Here is a tiny trained network, its code and every weight. The questions are about switching its units off for an input and a target symbol, where a switched-off unit gives its printed mean instead of its output.

import numpy as np


def w(rows, s, z=0):
    codes = np.array(rows[::2]) - 128.0
    scale = np.full(codes.shape[1], s)
    scale[-1] = z or s
    return codes * scale


def norm(h):
    return h / np.sqrt((h * h).mean(-1, keepdims=True) + 1e-5)


def f(y):
    return np.maximum(y, 0)


def softmax(a):
    e = np.exp(a - a.max(-1, keepdims=True))
    return e / e.sum(-1, keepdims=True)


def log_softmax(a):
    a = a - a.max(-1, keepdims=True)
    return a - np.log(np.exp(a).sum(-1, keepdims=True))


def net(x, mask):
    ids = ['ΘΣΨαβδεηλμτω'.index(c) for c in x.split()]
    T = len(ids)
    res = E[ids] + P[:T]
    r = norm(res)
    for j in range(3):
        rows = slice(3 * j, 3 * j + 3)
        q, k, v = (r @ M[0][rows].T for M in (Q, K, V))
        z = softmax(np.where(np.tri(T) > 0, q @ k.T / 3**0.5, -1e9)) @ v
        o = O[0][rows]
        res = res + np.where(mask[j], z, o[:, -1]) @ o[:, :-1]
    y = f(norm(res) @ A[0][:, :-1].T + A[0][:, -1])
    res = res + np.where(mask[3:7], y, B[0][:, -1]) @ B[0][:, :-1]
    return log_softmax(norm(res)[-1] @ U[:, :-1].T + U[:, -1])


Q, K, V, O, A, B = {}, {}, {}, {}, {}, {}
E = w([
[116,148,187],'Θ',
[196,145,48],'Σ',
[94,134,167],'Ψ',
[127,143,146],'α',
[103,147,190],'β',
[99,163,119],'δ',
[92,109,115],'ε',
[79,17,154],'η',
[133,72,164],'λ',
[126,196,86],'μ',
[118,1,177],'τ',
[187,122,177],'ω',
],0.0093)
P = w([
[4,122,235],'0',
[23,93,207],'1',
[30,64,174],'2',
[44,51,139],'3',
[69,63,100],'4',
[97,66,72],'5',
[91,61,79],'6',
[70,68,94],'7',
],0.0022)
Q[0] = w([
[200,191,185],'H1',
[25,55,66],'H1',
[130,93,116],'H1',
[4,34,150],'H2',
[104,132,155],'H2',
[223,163,81],'H2',
[128,93,180],'H3',
[200,254,7],'H3',
[187,67,89],'H3',
],0.011)
K[0] = w([
[40,168,203],'H1',
[215,67,33],'H1',
[153,153,126],'H1',
[55,62,198],'H2',
[149,115,145],'H2',
[138,170,86],'H2',
[174,140,95],'H3',
[3,156,237],'H3',
[187,195,167],'H3',
],0.012)
V[0] = w([
[231,99,124],'H1',
[110,228,110],'H1',
[184,120,251],'H1',
[234,157,140],'H2',
[232,66,39],'H2',
[86,109,123],'H2',
[32,152,69],'H3',
[159,216,70],'H3',
[1,50,116],'H3',
],0.007)
O[0] = w([
[215,43,181,76],'H1',
[81,77,52,107],'H1',
[255,142,43,143],'H1',
[70,100,74,45],'H2',
[190,12,2,1],'H2',
[142,148,152,163],'H2',
[34,135,50,145],'H3',
[99,151,44,82],'H3',
[6,87,174,193],'H3',
],0.0062,0.0065)
A[0] = w([
[181,112,173,124],'N1',
[81,95,242,145],'N2',
[26,160,44,167],'N3',
[89,102,6,253],'N4',
],0.011,0.0031)
B[0] = w([
[176,139,79,151],'N1',
[160,66,82,249],'N2',
[182,129,55,170],'N3',
[92,220,10,155],'N4',
],0.014,0.011)
U = w([
[158,143,137,30],'Θ',
[137,171,137,13],'Σ',
[132,119,127,35],'Ψ',
[130,255,168,135],'α',
[94,178,216,253],'β',
[87,181,86,148],'δ',
[10,84,118,193],'ε',
[107,53,165,117],'η',
[181,51,126,107],'λ',
[130,175,5,120],'μ',
[169,68,144,98],'τ',
[254,174,140,200],'ω',
],0.0089,0.0035)

Each question gives the input, a string of symbols that net reads in full, and the target symbol t.
The units are the heads (3 rows each of Q, K, V and O) and the neurons (one row each of A and B). Each row of codes is followed by its name. A weight is (code - 128) times the scale printed after its matrix; where a second scale follows, it is the last column's (O, A, B and U).
mask holds one flag per unit, heads first, then neurons. A switched-off unit (its flag False) gives its mean, the last column of its rows in O or B, instead of its output. The means were averaged over made-up inputs and are rounded, as every weight is.
A unit's drop is (log p(t) with every unit on - log p(t) with that unit switched off) / (log p(t) with every unit on - log p(t) with every unit switched off).
The circuit of an input: a set's keep is (log p(t) with only the set's units on - log p(t) with every unit switched off) / (log p(t) with every unit on - log p(t) with every unit switched off). Starting from all 7 units, units are removed one at a time, each time the one whose removal leaves the highest keep (on an exact tie, the one counted first), for as long as the keep stays at least 0.8.
units of the circuit, in order: the units of the circuit, biggest drop first
k most important neurons: the k neurons with the biggest drops, biggest first
which heads matter: for each layer, one digit per head in row order, 1 if its drop is at least 0.15 and else 0, layers parted by /
drop when u is switched off: that unit's drop, to one decimal
input λ β β β δ ω μ ε, target ω: which heads matter : 101
input β λ α ε β, target ε: which heads matter : 001
input η λ α β β ε, target ε: which heads matter : 101
input β Θ Ψ, target β: units of the circuit, in order : [H2]
input β Ψ Θ, target β: 2 most important neurons : [N3; N4]
input ε ε Θ, target ε: which heads matter : 001
input β β Σ Ψ ε τ β, target α: units of the circuit, in order : [H3; N2; N3]
input Ψ ω δ, target ω: units of the circuit, in order : [H1; N4]
input α ω Ψ, target ω: which heads matter : 000
input Σ Ψ α, target α: which heads matter : 001
input ε η Θ ω α β, target ω: which heads matter : 101
input Ψ δ ε λ Ψ ε Ψ, target ε: which heads matter : 001
input Θ β β α λ ω δ α, target ω: which heads matter : 000
input β β ε β, target ε: units of the circuit, in order : [H3]
input λ ε Θ β τ ω λ, target ω: which heads matter : 001
input β Θ β β, target β: 2 most important neurons : [N3; N4]
input β ε Ψ δ β μ η, target μ: 2 most important neurons : [N3; N4]
input α β α, target β: drop when N1 is switched off : 0.1
input Θ δ Θ λ β ω η, target ω: drop when H3 is switched off : 0.3
input ω α Ψ Θ α ω δ, target ω: units of the circuit, in order : [H1]
input ε α β ε, target ε: drop when H2 is switched off : 0.1
